Here is a tiny trained network, its code and every weight. The questions are about switching its units off for an input and a target symbol, where a switched-off unit gives its printed mean instead of its output.

import numpy as np


def w(rows, s, z=0):
    codes = np.array(rows[::2]) - 128.0
    scale = np.full(codes.shape[1], s)
    scale[-1] = z or s
    return codes * scale


def f(y):
    return y / 2 * (1 + np.tanh(0.7978845608 * (y + 0.044715 * y**3)))


def softmax(a):
    e = np.exp(a - a.max(-1, keepdims=True))
    return e / e.sum(-1, keepdims=True)


def log_softmax(a):
    a = a - a.max(-1, keepdims=True)
    return a - np.log(np.exp(a).sum(-1, keepdims=True))


def net(x, mask):
    ids = ['ΓΔΘΞΠΣΨαβεζηλμτω'.index(c) for c in x.split()]
    T = len(ids)
    res = E[ids] + P[:T]
    u = 0
    for l in range(2):
        q, k, v = (res @ M[l].T for M in (Q, K, V))
        z = softmax(np.where(np.tri(T) > 0, q @ k.T / 3**0.5, -1e9)) @ v
        res = res + np.where(mask[u], z, O[l][:, -1]) @ O[l][:, :-1]
        u += 1
        y = f(res @ A[l][:, :-1].T + A[l][:, -1])
        res = res + np.where(mask[u : u + 8], y, B[l][:, -1]) @ B[l][:, :-1]
        u += 8
    return log_softmax(res[-1] @ U[:, :-1].T + U[:, -1])


Q, K, V, O, A, B = {}, {}, {}, {}, {}, {}
E = w([
[165,210,173],'Γ',
[9,205,108],'Δ',
[69,230,72],'Θ',
[45,169,161],'Ξ',
[161,169,63],'Π',
[181,151,142],'Σ',
[126,30,87],'Ψ',
[67,123,162],'α',
[121,161,127],'β',
[169,208,57],'ε',
[68,188,49],'ζ',
[204,67,89],'η',
[109,62,163],'λ',
[250,239,122],'μ',
[237,121,99],'τ',
[119,138,116],'ω',
],0.018)
P = w([
[92,108,106],'0',
[134,144,141],'1',
[113,128,135],'2',
[99,203,8],'3',
[148,153,148],'4',
[111,130,128],'5',
[86,187,7],'6',
[159,157,154],'7',
[110,130,119],'8',
[87,179,7],'9',
[149,154,150],'10',
[102,129,109],'11',
],0.016)
Q[0] = w([
[88,183,12],'L0H0',
[184,196,184],'L0H0',
[174,218,2],'L0H0',
],0.0093)
K[0] = w([
[150,114,247],'L0H0',
[133,131,189],'L0H0',
[195,119,159],'L0H0',
],0.013)
V[0] = w([
[130,136,165],'L0H0',
[175,153,187],'L0H0',
[2,159,85],'L0H0',
],0.0089)
O[0] = w([
[91,162,97,138],'L0H0',
[200,254,171,248],'L0H0',
[106,117,142,5],'L0H0',
],0.0082,0.0032)
A[0] = w([
[117,115,254,82],'L0N0',
[91,136,192,52],'L0N1',
[143,108,140,103],'L0N2',
[152,135,155,125],'L0N3',
[136,70,126,10],'L0N4',
[107,157,108,3],'L0N5',
[73,147,109,195],'L0N6',
[175,144,74,9],'L0N7',
],0.017,0.004)
B[0] = w([
[3,162,66,152],'L0N0',
[194,97,243,140],'L0N1',
[122,55,134,122],'L0N2',
[116,200,75,153],'L0N3',
[157,154,45,144],'L0N4',
[172,47,103,178],'L0N5',
[190,139,211,220],'L0N6',
[68,103,211,254],'L0N7',
],0.0076,0.0091)
Q[1] = w([
[132,117,195],'L1H0',
[229,120,167],'L1H0',
[255,156,149],'L1H0',
],0.0088)
K[1] = w([
[60,184,88],'L1H0',
[96,2,145],'L1H0',
[235,184,163],'L1H0',
],0.0086)
V[1] = w([
[118,126,83],'L1H0',
[149,129,3],'L1H0',
[43,175,87],'L1H0',
],0.0055)
O[1] = w([
[104,130,68,59],'L1H0',
[167,199,99,3],'L1H0',
[1,148,196,183],'L1H0',
],0.011,0.0017)
A[1] = w([
[102,202,95,133],'L1N0',
[138,150,196,2],'L1N1',
[184,152,129,185],'L1N2',
[84,169,179,134],'L1N3',
[72,100,154,123],'L1N4',
[135,37,159,92],'L1N5',
[81,142,9,92],'L1N6',
[147,141,242,171],'L1N7',
],0.012,0.0085)
B[1] = w([
[122,133,76,204],'L1N0',
[191,246,80,141],'L1N1',
[150,10,76,205],'L1N2',
[88,172,76,216],'L1N3',
[90,85,94,148],'L1N4',
[213,119,37,143],'L1N5',
[118,254,149,139],'L1N6',
[135,120,211,247],'L1N7',
],0.0084,0.011)
U = w([
[63,237,78,81],'Γ',
[161,153,229,119],'Δ',
[85,195,142,107],'Θ',
[51,162,201,53],'Ξ',
[98,125,103,253],'Π',
[107,103,111,148],'Σ',
[152,136,3,127],'Ψ',
[26,112,157,133],'α',
[95,102,167,128],'β',
[95,166,76,185],'ε',
[86,150,108,142],'ζ',
[216,81,70,108],'η',
[24,138,62,113],'λ',
[215,183,143,80],'μ',
[209,68,187,145],'τ',
[102,88,172,175],'ω',
],0.011,0.0055)

Each question gives the input, a string of symbols that net reads in full, and the target symbol t.
The units are the heads (3 rows each of Q, K, V and O) and the neurons (one row each of A and B). Each row of codes is followed by its name. A weight is (code - 128) times the scale printed after its matrix; where a second scale follows, it is the last column's (O, A, B and U).
mask holds one flag per unit, layer by layer, with each layer's heads first. A switched-off unit (its flag False) gives its mean, the last column of its rows in O or B, instead of its output. The means were averaged over made-up inputs and are rounded, as every weight is.
A unit's drop is (log p(t) with every unit on - log p(t) with that unit switched off) / (log p(t) with every unit on - log p(t) with every unit switched off).
The circuit of an input: a set's keep is (log p(t) with only the set's units on - log p(t) with every unit switched off) / (log p(t) with every unit on - log p(t) with every unit switched off). Starting from the 12 units with the biggest drops (on a tie, the unit counted first), units are removed one at a time, each time the one whose removal leaves the highest keep (on an exact tie, the one counted first), for as long as the keep stays at least 0.8.
circuit, biggest first: the units of the circuit, biggest drop first
most important unit: the unit with the biggest drop
top k neurons: the k neurons with the biggest drops, biggest first
top k neurons in layer l: the k neurons of layer l with the biggest drops, biggest first
drop when u is switched off: that unit's drop, to one decimal
input μ ω Π Π Ψ, target Ψ: circuit, biggest first -> (L0H0 L0N4 L1N7 L1N5)
input Ξ μ Θ Ψ τ ω Ξ Π μ μ α, target α: circuit, biggest first -> (L0H0 L1H0)
input τ Π η Π Ξ Π Δ τ λ, target λ: top 3 neurons in layer 0 -> (L0N0 L0N4 L0N5)
input λ η α Ψ Σ τ Θ Δ, target Δ: top 2 neurons -> (L0N6 L1N7)
input Π λ Δ ω β Ξ, target Ξ: top neuron -> (L0N0)
input α Γ Γ Θ ε, target Γ: top 3 neurons in layer 1 -> (L1N3 L1N0 L1N1)
input α Π τ ω Π Ψ Γ ε Δ ζ α, target α: top 3 neurons -> (L0N0 L0N1 L1N7)
input Δ μ λ Ψ Γ, target Γ: top 2 neurons -> (L0N0 L0N3)
input Π Δ Ψ ε λ, target λ: top 2 neurons in layer 0 -> (L0N0 L0N6)
input Γ Ξ Ξ Π μ Ξ α β β η η, target η: top 2 neurons -> (L1N5 L1N7)
input Π Θ Γ Θ Ξ, target Ξ: top 3 neurons in layer 0 -> (L0N1 L0N0 L0N6)
input ε Ψ η Ψ, target Γ: top 2 neurons -> (L1N6 L1N2)
input Γ λ α Π μ η, target η: top 3 neurons -> (L1N5 L1N7 L1N3)
input Δ Π ζ Π Δ, target Δ: top 2 neurons -> (L0N6 L0N1)
input Ψ Γ Ψ, target Γ: most important unit -> L0N4
input Γ Γ Ψ Γ Σ μ η Γ ε μ Ψ, target Ψ: top 3 neurons in layer 1 -> (L1N7 L1N5 L1N6)
input Ψ η Ψ Γ, target Ψ: drop when L1N4 is switched off -> 0.0
input Ξ Ψ Γ ζ Γ, target Γ: drop when L0N0 is switched off -> 0.5
